Below is a small trained network, with its code and all its weights. Each question gives an input and a target symbol and asks what happens when units are switched off, that is, made to give their printed mean instead of their output.

import numpy as np


def w(rows, s, z=0):
    codes = np.array(rows[::2]) - 128.0
    scale = np.full(codes.shape[1], s)
    scale[-1] = z or s
    return codes * scale


def norm(h):
    return h / np.sqrt((h * h).mean(-1, keepdims=True) + 1e-5)


def f(y):
    return y / 2 * (1 + np.tanh(0.7978845608 * (y + 0.044715 * y**3)))


def softmax(a):
    e = np.exp(a - a.max(-1, keepdims=True))
    return e / e.sum(-1, keepdims=True)


def log_softmax(a):
    a = a - a.max(-1, keepdims=True)
    return a - np.log(np.exp(a).sum(-1, keepdims=True))


def net(x, mask):
    ids = ['ΔΨγεζηλτω'.index(c) for c in x.split()]
    T = len(ids)
    res = E[ids] + P[:T]
    u = 0
    for l in range(2):
        r = norm(res)
        for j in range(2):
            rows = slice(2 * j, 2 * j + 2)
            q, k, v = (r @ M[l][rows].T for M in (Q, K, V))
            z = softmax(np.where(np.tri(T) > 0, q @ k.T / 2**0.5, -1e9)) @ v
            o = O[l][rows]
            res = res + np.where(mask[u + j], z, o[:, -1]) @ o[:, :-1]
        u += 2
        y = f(norm(res) @ A[l][:, :-1].T + A[l][:, -1])
        res = res + np.where(mask[u : u + 16], y, B[l][:, -1]) @ B[l][:, :-1]
        u += 16
    return log_softmax(norm(res)[-1] @ U[:, :-1].T + U[:, -1])


Q, K, V, O, A, B = {}, {}, {}, {}, {}, {}
E = w([
[201,152,149,79,45],'Δ',
[149,182,176,200,28],'Ψ',
[238,152,139,193,19],'γ',
[206,138,78,147,68],'ε',
[145,161,118,253,38],'ζ',
[157,128,37,95,118],'η',
[216,147,70,52,86],'λ',
[64,169,75,204,156],'τ',
[119,176,97,34,117],'ω',
],0.0043)
P = w([
[121,51,168,135,121],'0',
[134,138,147,156,103],'1',
[88,161,169,71,116],'2',
[161,49,110,136,173],'3',
[145,154,131,149,75],'4',
[54,159,147,86,117],'5',
[149,92,193,126,177],'6',
[154,145,122,145,61],'7',
[1,90,79,127,84],'8',
[152,56,76,143,144],'9',
[165,141,111,137,65],'10',
[30,106,111,126,112],'11',
[127,174,186,159,191],'12',
],0.01)
Q[0] = w([
[136,109,89,136,204],'L0H0',
[108,146,75,162,237],'L0H0',
[2,224,65,214,140],'L0H1',
[125,178,133,165,31],'L0H1',
],0.0072)
K[0] = w([
[113,146,99,189,59],'L0H0',
[154,171,40,143,3],'L0H0',
[60,139,95,129,247],'L0H1',
[128,129,196,238,224],'L0H1',
],0.0058)
V[0] = w([
[154,206,106,136,226],'L0H0',
[54,130,105,150,90],'L0H0',
[35,68,78,134,42],'L0H1',
[255,96,172,121,142],'L0H1',
],0.0032)
O[0] = w([
[67,92,101,159,15,5],'L0H0',
[152,30,173,125,201,152],'L0H0',
[189,207,111,110,255,206],'L0H1',
[61,39,154,149,181,133],'L0H1',
],0.0028,0.0021)
A[0] = w([
[137,122,134,106,209,137],'L0N0',
[10,122,33,154,122,4],'L0N1',
[71,151,91,145,157,224],'L0N2',
[114,167,81,66,27,174],'L0N3',
[98,73,121,83,143,96],'L0N4',
[150,139,105,129,98,106],'L0N5',
[80,113,132,82,113,9],'L0N6',
[64,133,184,93,79,66],'L0N7',
[144,139,69,126,188,116],'L0N8',
[163,112,123,163,142,181],'L0N9',
[70,157,83,2,88,74],'L0N10',
[46,151,118,111,182,42],'L0N11',
[33,133,211,121,76,146],'L0N12',
[183,97,132,137,94,111],'L0N13',
[70,152,178,82,89,116],'L0N14',
[141,204,170,101,153,225],'L0N15',
],0.0074,0.0026)
B[0] = w([
[66,149,130,160,58,144],'L0N0',
[193,92,144,157,48,191],'L0N1',
[141,84,164,97,55,187],'L0N2',
[82,196,160,153,16,255],'L0N3',
[125,151,136,108,95,126],'L0N4',
[124,189,152,141,133,144],'L0N5',
[187,100,102,154,102,115],'L0N6',
[182,7,105,135,117,156],'L0N7',
[70,130,145,135,78,133],'L0N8',
[82,172,113,86,148,177],'L0N9',
[109,24,116,83,65,194],'L0N10',
[255,42,148,224,156,143],'L0N11',
[136,31,83,85,142,209],'L0N12',
[128,211,101,131,179,166],'L0N13',
[172,44,112,121,96,173],'L0N14',
[73,103,193,107,35,206],'L0N15',
],0.005,0.0039)
Q[1] = w([
[127,131,21,131,117],'L1H0',
[139,225,190,175,3],'L1H0',
[88,120,234,139,161],'L1H1',
[156,57,49,104,225],'L1H1',
],0.012)
K[1] = w([
[115,153,233,112,109],'L1H0',
[173,157,37,145,56],'L1H0',
[133,87,67,129,153],'L1H1',
[100,128,249,90,205],'L1H1',
],0.012)
V[1] = w([
[166,147,67,145,216],'L1H0',
[129,117,154,254,147],'L1H0',
[48,97,50,160,102],'L1H1',
[240,76,183,137,103],'L1H1',
],0.0089)
O[1] = w([
[58,184,106,205,61,3],'L1H0',
[212,71,133,251,65,243],'L1H0',
[232,61,88,89,184,157],'L1H1',
[155,140,254,166,130,107],'L1H1',
],0.0075,0.0024)
A[1] = w([
[175,81,105,128,200,81],'L1N0',
[111,69,148,47,140,60],'L1N1',
[151,55,122,129,145,116],'L1N2',
[154,93,91,146,102,152],'L1N3',
[151,86,183,157,133,128],'L1N4',
[102,160,69,125,129,113],'L1N5',
[162,3,71,134,168,2],'L1N6',
[75,82,173,145,170,168],'L1N7',
[156,120,94,124,88,168],'L1N8',
[126,91,150,114,113,41],'L1N9',
[113,99,170,77,207,59],'L1N10',
[146,187,96,159,180,161],'L1N11',
[95,153,152,134,213,158],'L1N12',
[159,90,104,189,150,83],'L1N13',
[136,140,159,120,98,116],'L1N14',
[151,135,192,179,114,103],'L1N15',
],0.013,0.0051)
B[1] = w([
[75,75,160,146,125,154],'L1N0',
[195,108,137,147,21,195],'L1N1',
[57,134,156,140,82,220],'L1N2',
[162,138,149,64,109,253],'L1N3',
[93,143,55,93,181,213],'L1N4',
[161,106,62,132,169,138],'L1N5',
[1,66,178,92,142,252],'L1N6',
[199,148,129,85,151,160],'L1N7',
[181,126,106,98,122,252],'L1N8',
[86,128,124,125,76,142],'L1N9',
[120,124,116,170,31,131],'L1N10',
[129,116,124,109,75,167],'L1N11',
[138,123,168,86,99,142],'L1N12',
[100,40,99,97,135,189],'L1N13',
[156,116,117,114,171,166],'L1N14',
[163,85,121,117,177,206],'L1N15',
],0.0093,0.0053)
U = w([
[143,172,248,97,162,95],'Δ',
[171,93,151,119,237,106],'Ψ',
[171,136,209,216,142,200],'γ',
[114,188,93,187,88,197],'ε',
[189,60,68,202,124,35],'ζ',
[108,131,17,95,163,4],'η',
[80,208,131,69,147,103],'λ',
[99,62,134,78,136,220],'τ',
[138,115,203,138,24,44],'ω',
],0.015,0.0045)

Each question gives the input, a string of symbols that net reads in full, and the target symbol t.
The units are the heads (2 rows each of Q, K, V and O) and the neurons (one row each of A and B). Each row of codes is followed by its name. A weight is (code - 128) times the scale printed after its matrix; where a second scale follows, it is the last column's (O, A, B and U).
mask holds one flag per unit, layer by layer, with each layer's heads first. A switched-off unit (its flag False) gives its mean, the last column of its rows in O or B, instead of its output. The means were averaged over made-up inputs and are rounded, as every weight is.
A unit's drop is (log p(t) with every unit on - log p(t) with that unit switched off) / (log p(t) with every unit on - log p(t) with every unit switched off).
k most important neurons: the k neurons with the biggest drops, biggest first
top k neurons in layer l: the k neurons of layer l with the biggest drops, biggest first
heads that matter: for each layer, one digit per head in row order, 1 if its drop is at least 0.15 and else 0, layers parted by /
input τ ε Δ, target ω: heads that matter	00 / 00
input λ ζ η Δ ω ζ Ψ, target Δ: top 4 neurons in layer 0	[L0N15 L0N3 L0N2 L0N11]
input ω τ Ψ ω λ ζ ζ τ ζ γ, target ζ: heads that matter	00 / 11
input ζ Ψ ζ Δ ε ε η Δ γ ω, target η: 4 most important neurons	[L0N3 L0N10 L0N2 L0N0]
input ω ε γ ζ ε ω ω, target ζ: 2 most important neurons	[L0N3 L0N15]
input τ ζ ε Ψ Δ ζ Δ Δ ε ζ τ ω λ, target ζ: heads that matter	00 / 11
input ζ η τ ε γ, target γ: 2 most important neurons	[L0N3 L0N10]
input Ψ Ψ τ, target ω: heads that matter	01 / 00
input τ ζ ζ λ λ τ τ ε ζ λ λ, target λ: heads that matter	00 / 10
input Ψ ε ω, target ω: heads that matter	00 / 00
input τ ζ η ζ Δ ω τ ω Δ ε τ ζ ζ, target ε: 2 most important neurons	[L0N15 L0N11]
input ζ γ ω ε Δ γ ζ, target ε: heads that matter	00 / 10
input Ψ ω τ ζ, target Ψ: heads that matter	00 / 01
input ζ τ ε γ Δ Ψ ε, target γ: heads that matter	00 / 11
input ζ Ψ ζ ε η, target η: 2 most important neurons	[L1N5 L0N1]
input ω τ ε ε ζ τ τ, target ε: most important neuron	[L0N0]
input ζ τ τ λ, target ζ: 2 most important neurons	[L0N15 L0N3]
input Ψ ε Δ, target ω: most important neuron	[L1N1]
input ε τ ζ λ, target ε: heads that matter	00 / 11
input λ γ Ψ γ ζ ζ ζ λ ε ω, target ζ: 2 most important neurons	[L0N15 L1N6]
input ε ε ζ ε ζ τ γ ω η Ψ ζ ω Ψ, target Ψ: 2 most important neurons	[L0N1 L0N14]
input ω λ λ τ, target ω: heads that matter	00 / 10
input η τ Ψ Ψ ε τ τ, target Ψ: 4 most important neurons	[L0N12 L0N0 L0N7 L0N14]
input ε λ Δ Ψ ζ Δ Ψ τ ζ γ, target Ψ: top 2 neurons in layer 0	[L0N3 L0N15]
input τ ζ Ψ λ Ψ Ψ Δ Δ η ε, target Δ: heads that matter	00 / 01
input ε γ ζ γ τ τ τ ε ε Δ Δ Ψ λ, target Δ: 2 most important neurons	[L0N1 L0N10]
input Ψ Δ τ ε γ ζ η, target ε: heads that matter	00 / 10
input ζ Δ ζ τ τ ε Δ η λ τ ζ ζ Ψ, target τ: heads that matter	00 / 01
input ζ ε τ γ ζ ω ω, target γ: heads that matter	00 / 10
input ω λ Δ γ, target ω: most important neuron	[L1N10]
